Below are the code and all the weights of a small trained network. Each question names an input and a target symbol and asks about switching units off, where a switched-off unit gives its printed mean instead of its output.

import numpy as np


def w(rows, s, z=0):
    codes = np.array(rows[::2]) - 128.0
    scale = np.full(codes.shape[1], s)
    scale[-1] = z or s
    return codes * scale


def norm(h):
    return h / np.sqrt((h * h).mean(-1, keepdims=True) + 1e-5)


def f(y):
    return y / 2 * (1 + np.tanh(0.7978845608 * (y + 0.044715 * y**3)))


def softmax(a):
    e = np.exp(a - a.max(-1, keepdims=True))
    return e / e.sum(-1, keepdims=True)


def log_softmax(a):
    a = a - a.max(-1, keepdims=True)
    return a - np.log(np.exp(a).sum(-1, keepdims=True))


def net(x, mask):
    ids = ['αδηπτφψ'.index(c) for c in x.split()]
    T = len(ids)
    res = E[ids] + P[:T]
    r = norm(res)
    for j in range(2):
        rows = slice(3 * j, 3 * j + 3)
        q, k, v = (r @ M[0][rows].T for M in (Q, K, V))
        z = softmax(np.where(np.tri(T) > 0, q @ k.T / 3**0.5, -1e9)) @ v
        o = O[0][rows]
        res = res + np.where(mask[j], z, o[:, -1]) @ o[:, :-1]
    y = f(norm(res) @ A[0][:, :-1].T + A[0][:, -1])
    res = res + np.where(mask[2:6], y, B[0][:, -1]) @ B[0][:, :-1]
    return log_softmax(norm(res)[-1] @ U[:, :-1].T + U[:, -1])


Q, K, V, O, A, B = {}, {}, {}, {}, {}, {}
E = w([
[156,169,101,158,198,82],'α',
[149,134,96,142,255,188],'δ',
[82,195,201,182,179,164],'η',
[127,5,109,77,169,66],'π',
[92,104,37,193,54,130],'τ',
[146,112,198,184,239,146],'φ',
[54,87,193,62,218,201],'ψ',
],0.0098)
P = w([
[171,155,152,109,82,138],'0',
[44,157,88,75,200,29],'1',
[48,75,105,176,174,183],'2',
[249,134,134,183,170,62],'3',
[87,205,121,66,127,100],'4',
[111,54,155,156,141,234],'5',
[182,136,178,185,126,46],'6',
[40,179,98,182,163,42],'7',
[121,50,157,206,224,206],'8',
],0.011)
Q[0] = w([
[178,168,150,96,86,85],'H1',
[50,137,112,112,154,90],'H1',
[75,109,116,191,169,81],'H1',
[145,76,110,194,155,111],'H2',
[84,153,90,133,156,67],'H2',
[254,140,137,94,76,147],'H2',
],0.0095)
K[0] = w([
[66,168,36,41,191,218],'H1',
[163,123,137,95,80,241],'H1',
[160,168,180,31,54,133],'H1',
[173,189,170,55,83,116],'H2',
[96,104,143,164,107,255],'H2',
[51,180,51,98,177,26],'H2',
],0.0078)
V[0] = w([
[99,36,145,252,119,229],'H1',
[138,153,141,173,45,114],'H1',
[123,19,123,101,89,114],'H1',
[46,153,150,177,44,53],'H2',
[161,160,4,134,94,183],'H2',
[44,189,145,15,113,185],'H2',
],0.023)
O[0] = w([
[180,190,144,250,129,50,221],'H1',
[100,92,190,97,142,67,179],'H1',
[137,194,100,140,239,140,71],'H1',
[74,169,196,119,121,24,15],'H2',
[199,49,145,155,237,111,144],'H2',
[145,158,254,127,142,175,2],'H2',
],0.018,0.0061)
A[0] = w([
[65,231,116,249,159,160,251],'N1',
[83,130,205,111,26,65,108],'N2',
[151,83,62,113,90,160,205],'N3',
[138,105,56,96,141,195,215],'N4',
],0.014,0.0031)
B[0] = w([
[181,204,189,120,158,33,215],'N1',
[55,118,124,252,208,165,166],'N2',
[167,101,167,168,158,56,254],'N3',
[40,167,174,171,188,152,249],'N4',
],0.013,0.0097)
U = w([
[57,45,100,38,136,127,234],'α',
[254,66,90,172,160,200,5],'δ',
[31,125,225,149,88,95,20],'η',
[61,205,52,52,221,131,130],'π',
[145,101,161,144,210,23,245],'τ',
[141,172,6,131,50,75,62],'φ',
[181,177,214,110,135,182,197],'ψ',
],0.0085,0.0022)

Each question gives the input, a string of symbols that net reads in full, and the target symbol t.
The units are the heads (3 rows each of Q, K, V and O) and the neurons (one row each of A and B). Each row of codes is followed by its name. A weight is (code - 128) times the scale printed after its matrix; where a second scale follows, it is the last column's (O, A, B and U).
mask holds one flag per unit, heads first, then neurons. A switched-off unit (its flag False) gives its mean, the last column of its rows in O or B, instead of its output. The means were averaged over made-up inputs and are rounded, as every weight is.
A unit's drop is (log p(t) with every unit on - log p(t) with that unit switched off) / (log p(t) with every unit on - log p(t) with every unit switched off).
The circuit of an input: a set's keep is (log p(t) with only the set's units on - log p(t) with every unit switched off) / (log p(t) with every unit on - log p(t) with every unit switched off). Starting from all 6 units, units are removed one at a time, each time the one whose removal leaves the highest keep (on an exact tie, the one counted first), for as long as the keep stays at least 0.8.
circuit, biggest first: the units of the circuit, biggest drop first
most important unit: the unit with the biggest drop
heads that matter: for each layer, one digit per head in row order, 1 if its drop is at least 0.15 and else 0, layers parted by /
drop when u is switched off: that unit's drop, to one decimal
input τ δ δ τ α, target δ: most important unit : H2
input α η φ τ α, target α: heads that matter : 10
input τ τ δ α π, target δ: heads that matter : 01
input π τ τ τ π φ δ η δ, target π: circuit, biggest first : H1, H2
input α π τ, target α: heads that matter : 10
input φ φ τ ψ φ δ τ α, target φ: heads that matter : 10
input τ τ ψ ψ δ, target ψ: heads that matter : 01
input π τ ψ α η, target ψ: heads that matter : 01
input φ τ φ π α, target φ: heads that matter : 01
input δ δ δ α ψ τ δ τ φ, target δ: heads that matter : 01
input δ φ ψ τ δ ψ π φ φ, target π: heads that matter : 10
input π η ψ π π, target π: heads that matter : 10
input α τ ψ τ η τ τ, target η: circuit, biggest first : H1, H2
input τ ψ φ τ η α α, target η: most important unit : H2
input η φ τ δ τ τ δ, target η: circuit, biggest first : H2, H1
input η α π, target η: heads that matter : 01
input φ δ δ, target φ: drop when H2 is switched off : 0.4
input φ τ α φ η, target φ: drop when H2 is switched off : 0.7
input φ φ ψ φ η π τ η, target φ: drop when H2 is switched off : 0.5
input η δ π π δ ψ τ, target η: circuit, biggest first : H2
